Below are the code and all the weights of a small trained network. Each question names an input and a class and asks about switching units off, where a switched-off unit gives its printed mean instead of its output.

import numpy as np


def w(rows, s, z=0):
    codes = np.array(rows[::2]) - 128.0
    scale = np.full(codes.shape[1], s)
    scale[-1] = z or s
    return codes * scale


def f(y):
    return y / 2 * (1 + np.tanh(0.7978845608 * (y + 0.044715 * y**3)))


def log_softmax(a):
    a = a - a.max(-1, keepdims=True)
    return a - np.log(np.exp(a).sum(-1, keepdims=True))


def net(x, mask):
    res = np.array(x, float).reshape(1, 6) / 4 @ E
    y = f(res @ A[0][:, :-1].T + A[0][:, -1])
    res = res + np.where(mask, y, B[0][:, -1]) @ B[0][:, :-1]
    return log_softmax(res[-1] @ U[:, :-1].T + U[:, -1])


A, B = {}, {}
E = w([
[18,140,76,161,138,88,113],'x0',
[144,150,124,214,193,141,145],'x1',
[149,2,166,136,135,70,195],'x2',
[133,129,138,129,126,118,124],'x3',
[130,130,130,125,128,120,129],'x4',
[159,99,147,94,165,116,53],'x5',
],0.0082)
A[0] = w([
[32,155,155,162,95,50,109,135],'neuron 1',
[98,113,135,83,61,140,102,68],'neuron 2',
[107,74,178,130,144,105,153,60],'neuron 3',
[132,192,134,119,103,148,126,255],'neuron 4',
[125,202,156,125,120,127,99,54],'neuron 5',
[146,109,146,119,148,62,197,109],'neuron 6',
[130,195,142,116,130,132,113,92],'neuron 7',
[225,184,183,113,72,130,179,118],'neuron 8',
[114,136,157,57,27,62,135,113],'neuron 9',
[157,166,161,217,213,97,154,95],'neuron 10',
[127,196,143,120,129,130,107,64],'neuron 11',
[148,123,146,119,172,98,38,242],'neuron 12',
[127,202,133,154,35,122,244,103],'neuron 13',
],0.011,0.0063)
B[0] = w([
[171,107,95,126,222,152,182,206],'neuron 1',
[193,215,95,169,125,157,98,150],'neuron 2',
[170,73,68,150,97,93,104,163],'neuron 3',
[68,31,129,168,78,131,177,255],'neuron 4',
[201,116,65,136,102,63,127,155],'neuron 5',
[96,65,93,156,65,90,104,191],'neuron 6',
[151,116,76,140,108,79,104,160],'neuron 7',
[108,145,52,147,237,137,168,231],'neuron 8',
[113,233,120,147,83,192,130,200],'neuron 9',
[144,246,107,106,56,212,103,192],'neuron 10',
[205,102,84,135,105,102,78,153],'neuron 11',
[96,129,212,90,133,84,135,251],'neuron 12',
[135,131,254,36,154,35,47,213],'neuron 13',
],0.017,0.0068)
U = w([
[169,63,50,174,71,71,108,47],'0',
[149,149,173,47,183,76,88,130],'1',
[146,214,101,146,90,210,131,65],'2',
[92,111,131,128,130,138,193,254],'3',
[142,127,62,128,254,142,206,55],'4',
[93,104,137,136,117,141,188,214],'5',
],0.0091,0.0075)

Each question gives the input, the list of numbers given to net, and the class t.
The units are the neurons (one row each of A and B). Each row of codes is followed by its name. A weight is (code - 128) times the scale printed after its matrix; where a second scale follows, it is the last column's (A, B and U).
mask holds one flag per neuron, in row order. A switched-off neuron (its flag False) gives its mean, the last column of its row in B, instead of its output. The means were averaged over made-up inputs and are rounded, as every weight is.
A unit's drop is (log p(t) with every unit on - log p(t) with that unit switched off) / (log p(t) with every unit on - log p(t) with every unit switched off).
The circuit of an input: a set's keep is (log p(t) with only the set's units on - log p(t) with every unit switched off) / (log p(t) with every unit on - log p(t) with every unit switched off). Starting from the 12 units with the biggest drops (on a tie, the unit counted first), units are removed one at a time, each time the one whose removal leaves the highest keep (on an exact tie, the one counted first), for as long as the keep stays at least 0.8.
circuit, biggest first: the units of the circuit, biggest drop first
most important unit: the unit with the biggest drop
top k neurons: the k neurons with the biggest drops, biggest first
drop of u: that unit's drop, to one decimal
input [-3,-7,7,-1,1,-7], class 0: top 3 neurons : neuron 6; neuron 3; neuron 12
input [-7,-1,-2,-2,-1,4], class 4: top 3 neurons : neuron 8; neuron 13; neuron 6
input [6,4,5,-5,5,-3], class 4: circuit, biggest first : neuron 1
input [-8,-4,6,-1,-2,7], class 4: top 4 neurons : neuron 8; neuron 13; neuron 4; neuron 10
input [-4,-3,-1,-2,-2,1], class 4: top 3 neurons : neuron 8; neuron 13; neuron 6
input [4,-6,-3,-2,-6,-2], class 2: top 3 neurons : neuron 9; neuron 2; neuron 8
input [7,3,8,8,2,-1], class 0: top 3 neurons : neuron 6; neuron 3; neuron 8
input [-8,0,6,6,8,-4], class 4: top 2 neurons : neuron 8; neuron 4
input [0,-8,-6,8,0,7], class 2: top 2 neurons : neuron 9; neuron 2
input [7,8,-5,8,2,-3], class 2: top 2 neurons : neuron 10; neuron 8
input [-3,-3,8,2,-6,6], class 0: top 2 neurons : neuron 3; neuron 6
input [7,-2,6,4,-1,-2], class 4: top 2 neurons : neuron 1; neuron 4
input [3,8,7,-5,0,-8], class 1: top 3 neurons : neuron 13; neuron 4; neuron 9
input [5,-8,2,-4,-5,1], class 2: most important unit : neuron 9
input [0,6,-1,5,3,-4], class 2: drop of neuron 12 : 0.2
input [-5,4,-2,-1,1,-8], class 1: drop of neuron 13 : 2.0
input [-6,3,0,3,5,-4], class 4: drop of neuron 12 : 0.4
